Here is a tiny trained network, its code and every weight. The questions are about switching its units off for an input and a class, where a switched-off unit gives its printed mean instead of its output.

import numpy as np


def w(rows, s, z=0):
    codes = np.array(rows[::2]) - 128.0
    scale = np.full(codes.shape[1], s)
    scale[-1] = z or s
    return codes * scale


def f(y):
    return y / 2 * (1 + np.tanh(0.7978845608 * (y + 0.044715 * y**3)))


def log_softmax(a):
    a = a - a.max(-1, keepdims=True)
    return a - np.log(np.exp(a).sum(-1, keepdims=True))


def net(x, mask):
    res = np.array(x, float).reshape(1, 8) / 4 @ E
    y = f(res @ A[0][:, :-1].T + A[0][:, -1])
    res = res + np.where(mask, y, B[0][:, -1]) @ B[0][:, :-1]
    return log_softmax(res[-1] @ U[:, :-1].T + U[:, -1])


A, B = {}, {}
E = w([
[174,153,212,140,82,154,123,149,121,137,115,92],'x0',
[193,153,216,166,116,186,139,68,95,133,141,115],'x1',
[146,99,71,182,34,147,106,52,172,254,183,59],'x2',
[34,94,146,164,65,125,95,3,71,81,86,211],'x3',
[144,51,50,114,186,125,170,71,223,103,152,202],'x4',
[52,56,144,154,143,117,154,152,184,212,55,86],'x5',
[167,200,148,88,128,102,83,194,131,109,190,99],'x6',
[160,60,47,128,100,131,93,109,60,115,194,185],'x7',
],0.0098)
A[0] = w([
[51,92,128,131,130,156,145,170,190,114,68,15,254],'N0',
[106,132,148,101,157,123,132,254,74,70,134,65,133],'N1',
[236,164,83,90,125,118,111,150,217,239,216,29,170],'N2',
[100,57,92,197,101,173,159,52,90,102,149,235,211],'N3',
[66,164,155,64,51,101,84,72,90,136,163,150,4],'N4',
[173,193,175,102,84,152,57,181,43,111,166,117,160],'N5',
[67,65,139,184,127,151,188,95,114,166,154,135,85],'N6',
[94,130,146,163,156,127,166,57,101,43,134,212,144],'N7',
[108,161,179,178,116,145,166,146,156,133,75,121,70],'N8',
[173,185,207,100,143,114,138,177,17,120,73,40,173],'N9',
[58,135,253,185,102,128,166,71,132,155,35,48,92],'N10',
[123,119,116,151,72,131,196,44,177,173,121,53,184],'N11',
[132,144,239,185,156,83,185,115,120,96,24,66,221],'N12',
[172,151,166,95,169,169,191,82,93,32,121,200,144],'N13',
[161,101,66,72,89,119,143,111,135,224,177,166,135],'N14',
[95,83,99,212,54,71,111,19,42,107,144,122,209],'N15',
[43,121,146,40,182,84,168,201,162,27,112,237,174],'N16',
[33,20,76,110,117,98,151,103,153,131,134,164,62],'N17',
[136,63,10,191,116,104,155,81,150,176,166,172,118],'N18',
],0.0083,0.0054)
B[0] = w([
[83,157,124,159,151,75,177,76,180,173,43,184,215],'N0',
[147,210,124,58,126,38,196,196,94,105,102,114,200],'N1',
[105,77,140,103,87,173,254,102,220,92,171,61,249],'N2',
[235,49,92,194,182,156,84,114,34,92,99,100,244],'N3',
[62,148,90,181,66,91,147,131,121,87,173,169,156],'N4',
[106,199,120,109,54,93,87,129,95,57,173,55,211],'N5',
[171,101,127,150,99,161,159,175,108,177,36,76,176],'N6',
[156,108,138,101,187,153,51,27,88,112,157,204,208],'N7',
[192,99,128,199,113,202,54,199,176,150,85,148,164],'N8',
[121,154,189,99,87,86,195,169,78,140,118,115,232],'N9',
[92,195,214,213,118,173,84,79,195,210,37,156,226],'N10',
[171,96,134,177,105,185,101,166,176,163,140,48,208],'N11',
[130,231,213,122,135,186,91,119,170,200,146,157,223],'N12',
[172,159,196,113,212,152,106,75,149,81,221,181,208],'N13',
[93,69,109,185,136,176,175,144,177,126,156,79,181],'N14',
[64,96,123,134,44,177,17,151,43,152,172,96,230],'N15',
[94,184,96,101,194,24,133,79,176,81,108,214,238],'N16',
[132,66,53,181,166,103,122,230,120,171,64,150,206],'N17',
[171,30,64,158,161,197,154,113,128,131,103,79,219],'N18',
],0.0087,0.018)
U = w([
[105,186,202,197,92,167,99,80,176,247,79,99,173],'0',
[185,63,49,118,81,164,220,42,225,161,217,58,254],'1',
[79,163,117,159,16,111,60,74,36,77,211,85,159],'2',
[198,147,173,112,193,166,99,91,111,2,202,216,60],'3',
[153,7,42,172,135,171,85,85,56,168,125,144,30],'4',
[46,91,31,82,190,45,126,177,214,94,80,213,85],'5',
[180,203,170,87,88,95,163,237,107,106,161,59,62],'6',
],0.0092,0.0049)

Each question gives the input, the list of numbers given to net, and the class t.
The units are the neurons (one row each of A and B). Each row of codes is followed by its name. A weight is (code - 128) times the scale printed after its matrix; where a second scale follows, it is the last column's (A, B and U).
mask holds one flag per neuron, in row order. A switched-off neuron (its flag False) gives its mean, the last column of its row in B, instead of its output. The means were averaged over made-up inputs and are rounded, as every weight is.
A unit's drop is (log p(t) with every unit on - log p(t) with that unit switched off) / (log p(t) with every unit on - log p(t) with every unit switched off).
The circuit of an input: a set's keep is (log p(t) with only the set's units on - log p(t) with every unit switched off) / (log p(t) with every unit on - log p(t) with every unit switched off). Starting from the 12 units with the biggest drops (on a tie, the unit counted first), units are removed one at a time, each time the one whose removal leaves the highest keep (on an exact tie, the one counted first), for as long as the keep stays at least 0.8.
units of the circuit, in order: the units of the circuit, biggest drop first
k most important neurons: the k neurons with the biggest drops, biggest first
drop of u: that unit's drop, to one decimal
input [-1,7,-8,-6,-3,0,-4,2], class 6: units of the circuit, in order	[N1]
input [3,1,-5,-4,-1,-2,-1,6], class 6: 2 most important neurons	[N7, N1]
input [-7,0,2,5,1,-1,-8,-8], class 4: 2 most important neurons	[N3, N17]
input [-2,6,-7,-3,-2,-1,-1,-4], class 6: 3 most important neurons	[N9, N1, N3]
input [-2,-2,4,-1,-8,2,7,6], class 6: 2 most important neurons	[N7, N1]
input [1,3,-6,3,-3,-2,6,-7], class 6: 2 most important neurons	[N9, N1]
input [0,-7,-8,7,6,-2,0,-4], class 3: 2 most important neurons	[N13, N7]
input [2,-6,1,1,2,-6,-1,-2], class 3: 3 most important neurons	[N0, N17, N2]
input [-8,4,7,-1,0,3,-3,-1], class 1: 4 most important neurons	[N2, N11, N7, N14]
input [-8,7,-7,-2,-7,-5,1,-5], class 6: 2 most important neurons	[N9, N1]
input [3,6,5,3,-1,-8,-5,4], class 2: 2 most important neurons	[N15, N5]
input [-7,-4,-1,2,3,2,1,2], class 4: 2 most important neurons	[N18, N3]
input [8,7,2,8,-3,-7,4,-5], class 2: drop of N5	2.0
input [4,-3,5,2,0,-1,2,5], class 4: units of the circuit, in order	[N18]
input [-2,0,0,5,-2,7,-7,2], class 4: drop of N3	0.4
input [8,-6,-8,5,-4,2,8,8], class 6: drop of N15	0.1
